Below is a small trained network, with its code and all its weights. Each question gives an input and a target symbol and asks what happens when units are switched off, that is, made to give their printed mean instead of their output.

import numpy as np


def w(rows, s, z=0):
    codes = np.array(rows[::2]) - 128.0
    scale = np.full(codes.shape[1], s)
    scale[-1] = z or s
    return codes * scale


def norm(h):
    return h / np.sqrt((h * h).mean(-1, keepdims=True) + 1e-5)


def f(y):
    return np.maximum(y, 0)


def softmax(a):
    e = np.exp(a - a.max(-1, keepdims=True))
    return e / e.sum(-1, keepdims=True)


def log_softmax(a):
    a = a - a.max(-1, keepdims=True)
    return a - np.log(np.exp(a).sum(-1, keepdims=True))


def net(x, mask):
    ids = ['δεθλπσψω'.index(c) for c in x.split()]
    T = len(ids)
    res = E[ids] + P[:T]
    u = 0
    for l in range(2):
        q, k, v = (norm(res) @ M[l].T for M in (Q, K, V))
        z = softmax(np.where(np.tri(T) > 0, q @ k.T / 3**0.5, -1e9)) @ v
        res = res + np.where(mask[u], z, O[l][:, -1]) @ O[l][:, :-1]
        u += 1
        y = f(norm(res) @ A[l][:, :-1].T + A[l][:, -1])
        res = res + np.where(mask[u : u + 4], y, B[l][:, -1]) @ B[l][:, :-1]
        u += 4
    return log_softmax(norm(res)[-1] @ U[:, :-1].T + U[:, -1])


Q, K, V, O, A, B = {}, {}, {}, {}, {}, {}
E = w([
[176,94,138,153,154],'δ',
[138,199,165,88,75],'ε',
[180,182,172,71,117],'θ',
[70,111,191,129,163],'λ',
[35,222,72,119,138],'π',
[91,117,177,68,78],'σ',
[122,128,248,144,113],'ψ',
[125,110,148,20,198],'ω',
],0.017)
P = w([
[43,219,172,146,253],'0',
[138,204,176,75,212],'1',
[156,165,153,65,193],'2',
[195,177,137,66,185],'3',
[190,143,114,59,166],'4',
[202,141,103,59,158],'5',
[212,145,89,54,148],'6',
[209,126,71,56,144],'7',
[210,130,66,53,137],'8',
[223,131,59,55,134],'9',
],0.0036)
Q[0] = w([
[210,120,45,122,22],'0.h1',
[163,98,171,253,134],'0.h1',
[104,101,69,254,63],'0.h1',
],0.0058)
K[0] = w([
[172,91,53,143,127],'0.h1',
[133,136,155,249,99],'0.h1',
[93,161,104,134,130],'0.h1',
],0.011)
V[0] = w([
[74,185,255,79,146],'0.h1',
[48,97,123,70,191],'0.h1',
[124,95,174,214,99],'0.h1',
],0.006)
O[0] = w([
[138,56,2,195,151,255],'0.h1',
[157,148,193,116,173,143],'0.h1',
[162,96,126,95,64,130],'0.h1',
],0.0096,0.0088)
A[0] = w([
[193,119,71,161,81,124],'0.n1',
[48,245,65,99,137,148],'0.n2',
[136,18,107,20,119,169],'0.n3',
[40,144,118,10,253,4],'0.n4',
],0.0079,0.0014)
B[0] = w([
[88,142,237,123,69,221],'0.n1',
[152,53,78,110,61,174],'0.n2',
[131,196,157,166,129,254],'0.n3',
[254,148,112,107,111,213],'0.n4',
],0.011,0.0055)
Q[1] = w([
[155,126,247,156,87],'1.h1',
[167,142,142,103,138],'1.h1',
[170,81,173,179,142],'1.h1',
],0.015)
K[1] = w([
[115,88,255,155,33],'1.h1',
[116,205,135,154,165],'1.h1',
[138,64,230,206,154],'1.h1',
],0.0099)
V[1] = w([
[243,86,121,139,183],'1.h1',
[53,61,144,71,96],'1.h1',
[59,236,3,31,134],'1.h1',
],0.006)
O[1] = w([
[99,84,99,74,42,162],'1.h1',
[187,126,54,2,55,115],'1.h1',
[167,109,157,141,87,10],'1.h1',
],0.0081,0.014)
A[1] = w([
[119,148,165,161,110,110],'1.n1',
[111,95,140,88,8,4],'1.n2',
[123,112,171,159,80,88],'1.n3',
[109,144,108,133,131,242],'1.n4',
],0.015,0.0027)
B[1] = w([
[141,149,180,172,18,254],'1.n1',
[91,67,255,33,177,222],'1.n2',
[189,229,198,217,92,248],'1.n3',
[84,119,66,82,171,241],'1.n4',
],0.0082,0.0036)
U = w([
[131,182,184,210,133,144],'δ',
[124,70,191,61,122,131],'ε',
[85,204,56,98,126,102],'θ',
[79,82,115,159,243,187],'λ',
[154,73,54,101,44,188],'π',
[138,98,124,136,138,11],'σ',
[248,133,117,148,197,117],'ψ',
[139,98,122,135,133,2],'ω',
],0.014,0.0048)

Each question gives the input, a string of symbols that net reads in full, and the target symbol t.
The units are the heads (3 rows each of Q, K, V and O) and the neurons (one row each of A and B). Each row of codes is followed by its name. A weight is (code - 128) times the scale printed after its matrix; where a second scale follows, it is the last column's (O, A, B and U).
mask holds one flag per unit, layer by layer, with each layer's heads first. A switched-off unit (its flag False) gives its mean, the last column of its rows in O or B, instead of its output. The means were averaged over made-up inputs and are rounded, as every weight is.
A unit's drop is (log p(t) with every unit on - log p(t) with that unit switched off) / (log p(t) with every unit on - log p(t) with every unit switched off).
The circuit of an input: a set's keep is (log p(t) with only the set's units on - log p(t) with every unit switched off) / (log p(t) with every unit on - log p(t) with every unit switched off). Starting from all 10 units, units are removed one at a time, each time the one whose removal leaves the highest keep (on an exact tie, the one counted first), for as long as the keep stays at least 0.8.
circuit, biggest first: the units of the circuit, biggest drop first
top k neurons: the k neurons with the biggest drops, biggest first
top k neurons in layer l: the k neurons of layer l with the biggest drops, biggest first
drop when u is switched off: that unit's drop, to one decimal
input θ π ε ψ ψ δ δ δ θ, target ε: top 2 neurons in layer 0 : 0.n3, 0.n2
input π θ σ π ψ λ θ ψ ψ σ, target θ: top neuron in layer 0 : 0.n3
input ψ ω ε σ, target ψ: circuit, biggest first : 0.n4, 0.h1
input θ ψ λ δ ψ ψ δ σ, target θ: top 2 neurons in layer 0 : 0.n3, 0.n1
input ψ π ψ ψ θ λ ω σ, target ψ: circuit, biggest first : 0.h1, 0.n4
input ψ ω θ θ δ, target λ: top 4 neurons : 1.n3, 0.n3, 0.n4, 1.n4
input ψ ω π ψ λ σ δ, target λ: top 2 neurons in layer 0 : 0.n4, 0.n3
input ψ σ ω ψ σ ψ λ ψ θ, target θ: top 3 neurons : 0.n1, 0.n4, 1.n2
input ψ ω ε ψ ω ω ε, target ε: top 2 neurons : 0.n2, 1.n2
input δ σ δ ε, target ε: circuit, biggest first : 1.n2, 0.n2
input ω θ ε π σ θ, target δ: top 2 neurons : 0.n1, 0.n4
input ε δ λ θ ψ σ δ σ, target δ: top 2 neurons : 0.n3, 1.n1
input ε θ δ σ δ ψ σ ψ θ, target θ: top 2 neurons : 0.n4, 0.n1
input θ ω λ λ σ, target δ: circuit, biggest first : 0.n3
input ω λ π δ λ ψ, target λ: top 2 neurons in layer 0 : 0.n4, 0.n3
input δ ω ω σ π, target π: drop when 0.n2 is switched off : 0.9
input σ θ σ θ, target δ: drop when 1.h1 is switched off : 2.7
input ω σ ε δ ψ ω, target ψ: drop when 0.n4 is switched off : 0.5
